Each row is followed by its class.
[ 211  296 -302   18  112  -75 -210   35 -111 -184   33  228  -21  -78
 -144    3  150   99  224  -56 -166   10 -135  214  682  -18  141  -29
   21   -4   54 -461  -89  103  -79   83   12  -42] => keges
[  54  -66   35  -55  105   73   28   77  234 -162  -18   17    7  -11
 -133  -44   32  -59  133  128   15  106  -79   85  -69  -45  -53  -77
  306   -1   20 -227   76 -251 -227   20 -140  131] => lafu
[ -44  -42  383  104   14 -219   17  -11  154  -52   11 -320  195  -38
  219   33  117 -174  142  -40   76  -41  138  215  296  -86   66 -193
   74  -49  331  -32 -112   10  -11   62    3  -21] => voru
[ 126   43 -313  -88  126  -90    8  143  371  -25   85  127 -185 -178
 -147 -143   18  269  192    4 -181  105   26  147  -54   28  293  -94
 -117 -110  196  195   59   70 -141   51  129   62] => keges
[ -70  149    5 -182  278  168  132  -14 -102  -36 -100  -62 -139  -57
   44  -45  317   14   36  132   19   65   14 -243 -111   20 -240  305
  -14 -175  -86  123  282 -202 -108 -287 -150   83] => voru
[ 181   25 -238   26  189 -129   42  117  367   23  162   31 -141  -90
 -130 -193  -35  120  176  -35  -86   68   97  206   78  -83  319  -30
 -225 -130  177  136   24  151  -80   51  128   67] => lafu
[ 264  -59  -17 -105  186   57   46   56  285 -205    8   29   41   48
   -8   99   78  -51   96  158   14   31  -62  108  136  -60 -158    8
  337    1   60 -227   -8 -161 -265   19  -41  171] => voru
[ 107 -141   69 -153   51   54   73  -70  285 -178   30  -22   75  139
  -25   75  -22 -176   66   80   72   70  -17   88   21   11  -20 -160
  281   -1  135 -132 -122 -403 -226   17  -69  120] => nek
[ -84  275 -131   31 -153   -3 -167   74  -96 -145  117  192  -71  210
 -174  245  221   15  -76   78  -95  -56   86   66 -263   31   29   64
  117 -116 -101  -10  217  -55   73   30  135  -91] => nek
[  37 -173   79 -121   61   46   12   -5  345 -152  109  -87  110  106
  -24   -6   96    0   88  108  106   10  -57  139   91  -13  -78 -127
  263  -60  116 -160  -77 -157 -214  -24  -31  119] => losup
[ -98  238 -166    0 -148  -52 -177   55  -48 -123  123  187  -23  262
 -189  256  145    4 -124   77  -75  -66   95   87 -283   20   -8  101
  149 -119  -72  -69  195  -22   76   15  101  -78] => keges
[  54   67 -198   37  156  -53   30  150  240   -4  105   86 -220 -124
 -108  -89    4  148  164   -1 -172   91   41  102  -45   -6  229  -50
 -188 -126  125  153  110   63  -87   32   51   66] => lafu
[ 171   12 -249   14  174  -70  -12  168  334  -17  165  119 -287 -263
  -58   -6  -16  162  192  -41 -121   54   81  120   18  -41  240  -72
 -251 -155  190  221   87   95  -74   58  110   60] => Nefo
[ 217   61 -259  -13   95  -72   21  192  425    1  229  140 -253 -240
 -148 -148  -43  146  172   21 -163   74   81  159  -78  -57  274   -6
 -164 -177  187  143  151  115  -82   -7   62   83] => lebeg
[ -92  276 -165   29 -146  -57 -174   87  -83 -158  113  172  -49  206
 -173  318  214   25  -93   60 -107  -66   97   63 -273   -7    1   74
   89 -141  -47  -13  202  -52   85   32  111  -41] => losup
[ -15  -72  392  186   17 -216   84   34  190  -51   17 -278  237   22
  155  -56   28 -317  190  -11   16   -1  129  172  196  -90   78 -199
   16  -33  305   15  -52  -41  -48   91 -138  -44] => nek
[ -91  236 -205   16 -142  -22 -165   88 -105 -159  144  205  -90  241
 -165  304  176   26 -113   79 -117  -64   96   42 -324   13   74  114
   79 -133  -97  -27  210    8   73    4  100  -42] => lafu
[ -37  -17  -51 -118  -30   40  -34   96  -40 -136 -298   80  109   79
  230  107 -104  -63  -50   20  -45  -17   97  -14  -57   78  166  293
  101  -11  378 -118   -3  -16   41 -155 -132   75] => voru
[ 198   11    7   21  147   15   12  -78 -170 -129  -53   21   84   -1
  -10 -128  -80   94  147  -95 -128   77 -102  109  445 -131  -53   88
  306  171  100 -526    0 -140 -110   84   -8  166] => keges
[ 220   -7 -205  -59  141  -79   77  127  329  -62  282   61 -326 -139
  -68 -194    1  125  227   37 -227  144   56  145 -108  -36  336  -20
 -190 -101  129  171   90  204 -126   33  117  122] => voru
[  85  -56  339  131   93 -249   63   24  323  -17  104 -310  235    8
  156  -54   62 -182  194  -48  148  -51  194  240  393 -171   -3 -241
  -37 -142  295   14 -148   34 -100   83    5    0] => losup
[ -97   96 -296 -235  404  211   42  -33  -84   54 -129   70 -127 -181
  -88  129  162  150   77   79 -233  136  -73 -226  -35   44 -319  330
  111  -17  -36  112  286  -60  -96 -272  -85   77] => lebeg
[ 179   49  -96   -8  117  104  -99   61  -61  -79   44  481   51  -51
   79  -83    0   37  226  150  -57    7 -107   36  542    9  -23 -182
  205  227  -94 -549  187  178 -125  163  -41  -89] => lafu
[-181  110 -152 -221  290  156  -25  -77 -145   51  -69  -88 -113 -225
  -51  101  282  225  -55   -8 -106   35  -50 -113  -82   58 -185  389
   67  -29  -45   92  124 -151   31 -267   27  115] => voru
[ -16  -86  -32 -104  -71  120   11   84  -67 -175 -261   66  132  124
  213   72 -142  -64 -145   49  -64   -9   56 -107 -205   86  237  297
  142   29  291  -58   49  -74   81 -188 -237  128] => lebeg
[ 157   54 -252  -84  192  -69  -28   95  332    1  169   45 -231 -203
 -113 -135   14   91  139  -95 -155   89  127  179   88  -47  332  -60
 -195 -132  105  208   -4   91  -88   18  164  113] => Nefo
[ 180  174  -24  -96  147  123  -76   51  -21 -175  -60  189   11   47
   56 -122  116 -157  107 -113   81  -58  186  170  683   90  165  -68
   80  -37  107 -267  -39 -123  -90   53  124   84] => lafu
[ 362  227  -66  -52  332  -13 -145  -71 -189 -147 -104  118   69   90
  145  -68   46  -80   67 -135  -10  -47  183  187  899  -49   36   65
  159   55 -140 -434  -83   70  -84   99  227    8] => Disin
[-143  239 -153    8 -157  -36 -162   63  -98 -133  126  172  -68  184
 -161  258  212   17  -93   72  -88  -47   94   78 -298   19   55   77
  115 -113  -95  -67  229    6   79   21  113  -54] => lafu
[ 103   34 -285  -30  195 -116   32  151  357  -11  122   47 -197 -203
  -77  -47  -33  104  226  -10 -249   77   91  170  -53   -4  256 -137
 -176 -118  215  148   88   61 -108   75  123  114] => lebeg
[ 158  108 -317  -49  175  -62  -18  171  341  -23  114  102 -216 -212
 -140 -126    6  155  211  -19  -85   69  109  180   54  -27  291  -17
 -263 -177  148  137   33   48 -135  -25  103   94] => Disin
[ 207  112 -302    7  148  -68   44  155  334   16  138  152 -198  -89
 -114 -140   -6   91  188   29 -108   57   75  128  -93  -70  269   14
 -271 -156  110  181   89   30 -112   18   30   96] => Disin
[ -29  -13  -32   -7   -7  104   37  123 -130 -191 -253   70   71   92
  248   99  -85  -17  -96   71  -38  -23   82  -44 -169   55  169  423
  102  -12  287 -139   50  -13  112 -182 -203  137] => Nefo
[   8  -45  354   42   59 -184   20  -60  268  -27    4 -374  177   28
   90  -74  114 -185  122  -81  223   -5  136  277  329  -77  -39 -185
   19  -62  213  -64 -119 -137  -55   70   29   38] => voru
[  68   15 -257  -16  148  -76   20  132  287    1  170   68 -210 -161
 -138 -110  -42   91  207  -10 -220   78   70   76  -69  -41  323 -102
 -206 -150  201  250  134   48  -67  -12   75   46] => lebeg
[ 130   62 -302    0  224 -134   40   96  280  -13  150   68 -253 -121
  -58  -48   12   77  182  -10 -236  103  112  167  -51    2  296   62
 -270 -129   90  166   77   85  -62   26   64   98] => lafu
[ -13  -28  341   98   31 -224   50  -53  122  -66  -21 -352  208   82
  223   12   34 -218   44 -103  146  -25  145  240  251  -51   57  -65
  -29 -111  276  -35 -220  -48  -12   36  -78   16] => Disin
[ 110  -33   73  -33   75   45   81   50  293 -175   25   58   94   56
  -74   21   65  -33   87  152  105   54  -63  129   47  -26 -118 -109
  261  -12   52 -246  -61 -376 -222   19 -152  175] => losup
[ -58  -10  401  132   14 -197   49  -30  158  -75   51 -313  221   30
  180  -44   83 -235  140  -87  123   -7  248  263  373  -92  109 -149
   37 -136  365   -4 -141  -60   10    9  -87  -13] => Nefo
[ 186  -12   70   13  150  101   92  108  345 -162   54  170   32   89
   38   84  -20 -108   70  211   97   30   32  102   96  -11 -110  -31
  183  -57   89 -173  119 -331 -183  -12 -155  116] => nek
[ -35   -7   32  -57  -35   48  -12   86 -154 -181 -321   35  164   29
  278   36   -8  -61  -77    9   -5  -48   15  -44  -85   55  186  394
   61    4  237 -167  -21 -178   90 -172 -246  159] => losup
[ -61  -34  335  -22  -23 -212   47  -57  227  -16   -4 -336  207   24
  188  -54   21 -210  118  -65  108    2  204  202  300  -45   91 -134
  -51 -136  350   55 -172 -124  -34  -64  -69   -3] => voru
[ 105 -124   58 -146  112   79   35   20  274 -235   88   99   89  101
    1   34   93   27   76  147   64   48   13  100  112   21    2 -166
  413  -12  128 -155   -9 -189 -258   11  -23   96] => keges
[ 183   82 -197  -19  150  -48   62  107  362   -3  216   21 -156  -65
 -122 -147   88  130  184  -13 -178   60   55  191   58  -24  211  -48
 -152 -109  160  221  -17   64  -86   56  130  142] => losup
[-100 -130  -37  -91  -65  177  -34  101  -82 -147 -252   50   81   35
  217   43  -67   -7  -93   16  -96  -26   -2  -87 -220   69  220  313
  190    9  309  -78   18   14   51 -178 -208  145] => Nefo
[ -66  237 -182   57 -133  -46 -145   94  -93 -152  142  212  -67  219
 -160  303  145   31  -87   79  -84  -73   96   71 -288    0    6  130
   80 -122  -50  -44  226  -24   84   21   97  -40] => keges
[ -50  -63   36  -75 -114   76  -25   77 -150 -222 -199   38   66   42
  233   33 -107  -93  -67   -3 -109    0   88  -33 -142   81  311  388
  146   13  368 -213   45  -61   96 -200 -181  104] => nek
[ 207  122 -278    9  149  -54  -10  145  339   -3  144  117 -253 -207
 -142 -137    2  136  218  -26 -207  143  112  159   55  -70  311  -28
 -223 -102  149  150  187  117  -90   28  113   80] => nek
[ 165  -15 -274    1  177  -70   40  134  316  -50  184   79 -240  -15
  -57  -69  -58  108  173   23 -224   72    0  114 -106  -42  266   -5
 -224  -82  159   91   96   82  -76   61   96  158] => losup
[ -96  252 -177   -5 -124  -29 -163   70  -78 -133   92  185  -58  196
 -163  243  196    9 -101   55  -67  -63   88   74 -269   -6   44   81
  108 -136  -87   -9  151  -28   70   15  118  -45] => Nefo
[  94  -72  145 -109   70   79   20    1  295 -186  106  -29   24  130
  -31  -40   70 -174   79  146   31   93  -44  107   73  -24  -11 -108
  282  -28   -7 -197   36 -216 -228  -46  -95  107] => nek
[ -91  250 -187    8 -148   -6 -165   71  -86 -136  126  184  -68  200
 -187  261  174   39  -84   73  -87  -49   73   65 -295    8   38   31
  122 -119  -78  -18  209   -8   90   19  117  -54] => lebeg
[  -9    5  343  180   20 -190   68   27  166  -50   19 -407  149   -7
   95   17    8 -294   72 -118  209  -11  230  232  195  -94   27  -31
 -175 -124  288  -15 -115  -76   50   20 -133   73] => lafu
[ 198   38 -234  -24  187  -95   26  168  388  -61  108   31 -191  -45
  -59 -107   58   60  249   26 -121   57   89  152  -32  -54  274 -112
 -169 -170  160  148   39  132 -179   84  108   92] => lafu
[-107  232 -133    8 -134  -46 -167   55  -48 -119  110  142  -44  247
 -173  224  176    3  -96   52  -96  -62   94   95 -278   27   12   91
  143 -107  -55  -42  209  -41   80   27  119  -49] => keges
[ 147 -131  -11  -65  122   56  101   39  368 -180  121   90   25   80
  -56   68   42  -22  124  206   37   61  -27   95   47    8  -97 -157
  319  -39  115 -119   24 -131 -270   28  -79   75] => keges
[ -97  178 -121  -46  243  110   35  -29 -126   32   57  -74 -273 -196
  -46  318  287   17  -14   11 -123   42   15 -171  -60  -15 -284  471
 -125  -36  -41   23  359  -90   37 -322  -34  171] => Disin
[ 145   18 -332   -1  103  -60  -23  180  343  -28  119  160 -199 -138
 -155  -11  -50  203  187    7 -111   82  -57  110  -87  -36  207  -59
 -275  -99  195  139   43   62  -87   57   27   93] => losup
[ -84    5  -42  -72   29   77   -2   63 -145 -157 -270   40  103  158
  226   66 -137  -29  -48   23  -27   -2   81  -11  -50   70  194  279
   93  -21  293 -138  -10  -53   99 -170 -114   92] => lebeg
[ 292  235 -129  168   44   -1 -108   53 -163  -96  104  382  -90 -380
  -35  158   18  -54  144  -73  -88  -76  -22  177  716  -51  -40 -116
  199   93   74 -601 -139  125  -25  211   42  -62] => Nefo
[ 230   96 -239   60  108  -84   16  221  307  -49  119  135 -281 -131
 -112  -82  -51  170  164   10 -160   89  127  106  -37  -54  305   16
 -264 -124  193  180  174  114  -69    9   87   88] => voru
[-104  -80  -85 -102  -66  125  -28   86 -139 -150 -317   -2   50   91
  211   82  -76   13  -63  -13  -61  -22   10  -61 -189   96  206  383
  123   17  333 -149   -6   58   74 -177 -106  136] => lafu
[-209  262  -14 -104  289   97   22  -59 -207   80 -137 -134 -187 -126
  -43  178  294   68  -70  -60  -14   22   35 -223  -63   51 -347  407
 -159  -71  -49   48  250 -339   97 -288  -42  123] => losup
[ 153   13  -67  -50  128   88   60   63  309 -182    9  110   35  106
  -40  139  131   -7   92  191   46   49  -41  133   55   53 -218 -120
  213  -26  -38 -152   -6 -224 -235   85  -93  154] => losup
[-126  261 -153    8 -151  -39 -176   85  -47 -111  102  189  -44  200
 -200  219  168   20 -101   82 -109  -54   71   74 -290   33   19   98
  130 -115  -75  -38  214  -46   77   -7   70  -70] => keges
[-161  192  109  -53  197   64   11  -23 -158   22 -226 -228 -154 -129
  -22  -19  316  139  -11   -7   70   55   90 -177  -82   28 -216  406
  -24   12  -70   -8  416 -185  108 -279   17   71] => keges
[ -36  253 -150 -122  363  178   -8   19 -168   25  -64  -39 -183 -183
   26  136  279  138   64   53  -77   10  121 -176   -7    3 -255  505
  -74  -94  -55   74  291  -51   54 -309   18   59] => nek
[ 136  -41   66  -77  120   26   47   25  345  -94   69   -8   31   66
  -79  -26    4 -119   56  152   42   44   12  148   62   -7 -118 -102
  241  -19  -48 -169  -68 -236 -217    6  -67  108] => voru
[ 465  121 -181 -119   94  -87 -157 -184    4   -3  111  109   58   54
  127  280  216 -210  -32 -189   47 -246   48  119  591  -77  -64  -51
  157   75  -15 -349 -350  169  -59  250  284    3] => lafu
[ 117  -16   11  -71  101  116    8   80  283 -209   89  227   43  127
  -23   52   83  -81  108  213   30   33   -3  146  150   47  -43 -295
  372  -42  -30 -136   37 -150 -285  108  -23   27] => Disin
[ -90  -82  -50 -113  -46   74   -4   33 -143 -144 -335    9  115   46
  259   45  -55  -33  -30  -17  -36  -26   15  -29 -149   99  239  357
  131   32  326 -209 -112  -87   59 -160 -191  143] => lafu
[ 189  131 -294    9  184  -34    3  177  341  -64   53   53 -207 -125
 -113  -95   88  145  198  -20  -97   81   76  222   64  -61  278   10
 -199 -163  143  161   26   77 -101   21  124  170] => Nefo
